In the rows, 128 means zero.
Each row is followed by its class. Each block has new classes.
[131 131 158 127 113 123 149 124 142 134 155 117 142 129 155 147 130 128
 130 125 128 151  98 130 123 129 129 141 135 153 142 144 144 178 134 114
 132 143 152 199 113 134 104 149 103 121 139 143 109 117 119  99 138 145
 100  91]
Q168
[132 143 171 128  98  93 146 109 147 135 166 117 125 137 175 143 130 129
 114 111 140 139  88 118 132 128 136 136 124 169 156 127 138 194 133 126
 128 142 139 228  91 142  86 129  93 152 134 154 130 119 118 110 168 116
 101 100]
Q168
[116 153 158 134 142  89 145 127 183 144 121 141 126 116 142 110 158 133
  98 128 142 132  90 104 138 123 135 146 135 148 168 152 136 146 129 134
 117 143 142 228  88 136 128 111  96 108 133 134 159 120 132 138 133 111
 127 107]
Q629
[124 118 163 135 113 111 131  97 174 156 222 115 134 140 137 139 136 133
 114 119 154 135  74  98 129 101 127 149 128 150 157 154 138 196 128 136
 116 116 113 252  59 151 109 126  84 126 164 156 116 130 112  63 105 142
  97  73]
Q692
[115 153 138 135  84  95 144 121 115 122 158 113 135 130 160 131 134 137
 124 137 117 149  88 121 155 131 140 136 142 164 130 116 137 159 153 134
 142 136 153 184 115 140  93 124  89 125 132 158 133 127 118 101 156 134
  87 100]
Q168
[112 122 161 128  90 114 154 116  80 132 140 109 141 129 180 110 134 154
 110 111 137 140 127 117 150 101 139 162 115 144 157 149 149 161  95 137
 154 149 149 231  69 133  79 150  93 120 137 149 122 131 152 113 159 111
  85  90]
Q168
[117 153 161 151 111 113 136 126 172 148 115 137 118  92 146 113 136 135
 103 108 146 147  98 108 116 130 140 137 110 152 174 147 130 147 129 143
 105 146 136 240  81 139  98 137 100 122 141 116 132 124 132 130 147 118
 108 108]
Q629
[ 97 156 143 137 100 104 129 129 139 120  87 121 125 134 129 114 161 144
  97 128 113 158  93 115 130 137 125 132 134 161 143 152 134 112 125 133
 123 142 150 153  88 139 106 132  66 100 122 140 157 115 139 118 155 137
  79 114]
Q634
[119 195 182 132  96  98 140 128 159 141 119 127 121 125 158 124 132 134
 102 132 130 149  39  95 125 129 131 146 111 163 195 147 143 198  95 137
 111 134 127 252  75 143 104 135  81 122 149 139 122 139 128  89 168 125
  96  83]
Q634
[119 152 165 130 122  77 142 150 176 142 120 131 127 140 134 114 137 135
  94 128 148 138  87 108 132 130 144 156 103 136 164 143 140 160 121 142
 106 149 136 219  94 138 116 125  78 120 130 125 142 125 134 129 148 116
 113 118]
Q629
[119 192 147 159 108 103 140 116 150 133 157 119 134 131 161 152 130 138
 114 115 128 145  94 110 137 135 130 146 125 152 162 150 141 182 132 134
 144 155 135 221 100 141  94 120  85 123 146 145  98 153 128 110 147 132
  96  89]
Q168
[132 165 164 136 134  80 136 132 156 134 152 130 133 138 164 132 118 136
 109 119 138 137 110 108 137 136 122 139 138 138 177 125 140 161 130 131
 117 128 142 178 104 134 117 147 106 126 122 120 140 116 118 139 152 102
 120 108]
Q629
[152 116 161 138 114 105 151 127 154 124 121 115 128 138 124 124 145 136
 122 146 112 153  99 128 132 131 123 111 152 181 127 120 133 149 114 128
 127 132 134 140 133 139  98 113  83 112 140 140 140 130 120  95 149 137
  94 106]
Q168
[108 174 176 157  83  97 134 133 134 150 135 100 126 133 133 114 123 140
  98 129 125 162  71  98 126 152 118 146 111 146 174 149 121 153 127 140
 124 132 121 252  56 137 106 129  74 115 134 136 115 123 128  90 127 132
  97  99]
Q634
[124 133 173 144 109 108 135 115 164 132 152 110 125 135 136 140 132 134
 122 124 120 147  65 117 118 129 110 150 143 173 173 142 137 181 121  97
 123 106 122 235  97 140 114 109  92 133 134 152 111 132 102 100 151 139
 106  89]
Q168
[120 143 173 147 118  92 135 147 167 141 113 139 127 129 148 113 129 144
  90 119 144 137  81 111 142 122 137 147 115 139 153 142 127 145 128 140
 122 150 150 221  88 132 107 140 120 114 138 135 144 138 126 151 172 118
 101 120]
Q629
[134 145 164 121 111 125 128 112 127 129 150 113 126 135 175 140 142 156
 128 134 131 160  81 141 129 132 126 127 119 155 162 140 136 194 131 127
 135 145 139 247  93 137  97 130 113 132 132 141 105 121 122  91 153 153
  96  81]
Q168
[131 138 171 140 116  96 145 113 150 139 177 108 136 136 165 119 129 116
 112 135 102 141  87 115 128 130 116 150 157 150 172 129 137 184 132 127
 125 144 144 252  66 138  90 143  84 122 138 146 106 130 111  90 154 129
  96  72]
Q168
[118 127 150 120 100 109 152 123 105 131 136 111 142 120 157 113 150 135
 125 123 148 152 113 137 148 111 137 123 115 143 147 150 143 184 130 130
 128 136 116 252  96 138  98 139  94 140 119 146 110 127 144  94 160 122
  67 101]
Q692
[115 182 164 133  87 106 126 128 146 132  81 133 128 130 145 113 118 135
  95 142 128 139  64 104 138 152 125 137 115 130 169 137 132 142 121 136
 111 145 123 231  90 128  89 131  81 112 117 144 124 122 127 121 153 121
 139  79]
Q634
[140  83 158 132 118 111 148 112 148 133 185 113 133 154 139 133 135 129
 120 113 153 131  96 127 149 127 121 144 136 157 131 134 118 195 136 137
 119 131 133 240 131 140  93 110  60 117  96 153 121 135 107  76 148 133
 108  80]
Q692
[121 148 160 134  79 120 134 114 158 136 146 113 139 136 154 130 136 123
  89 125 144 132  75  88 138 122 145 160 111 139 147 137 122 188 122 152
 112 140 107 252  99 151 102 121  81 117 154 155 119 123 127  54 128 144
  94  77]
Q692
[123 147 160 137 111  98 142 112 157 147 140 111 135 136 153 122 141 136
 112 125 125 161  82 111 144  99 140 144 122 162 182 140 155 153 124 128
 112 146 124 252  71 130  99 142  95 120 140 151 131 129 126 104 152 122
  90  88]
Q168
[106 154 158 129  70 110 134 125 179 134  97 114 123 125 140 150 154 121
 105 134 119 140  42  86 121 123 156 146 120 158 160 148 138 177 127 142
 101 133 133 252  91 137  99 124  79 115 147 150 124 133 126  58 149 148
  74  82]
Q692
[154 133 140 136 120  84 126 154 187 142 104 134 112 136 166  97 147 136
  87 150 152 130  75 117 124 116 144 153 145 145 146 149 136 136 131 135
 102 152 137 252  79 137 135 131  81 120 125 142 159 131 142 124 143 128
 106 119]
Q629
[111 141 171 140 117 113 146 109 177 143 127 114 124 140 136 134 145 132
 127 130 115 137  44  54  97 130 130 143 145 176 158 138 145 176 125 125
 102 127 111 221 110 149  98 130  88 118 142 138 122 134 121  74 151 131
 122  92]
Q237
[121 140 163 144 133  76 139 137 164 143 151 132 131 135 143 117 139 127
 104 120 160 134  78 111 129 116 134 143 119 150 176 155 113 159 122 136
 110 140 128 252  77 136 117 134 105 118 134 158 133 127 135 127 156 106
 115  98]
Q629
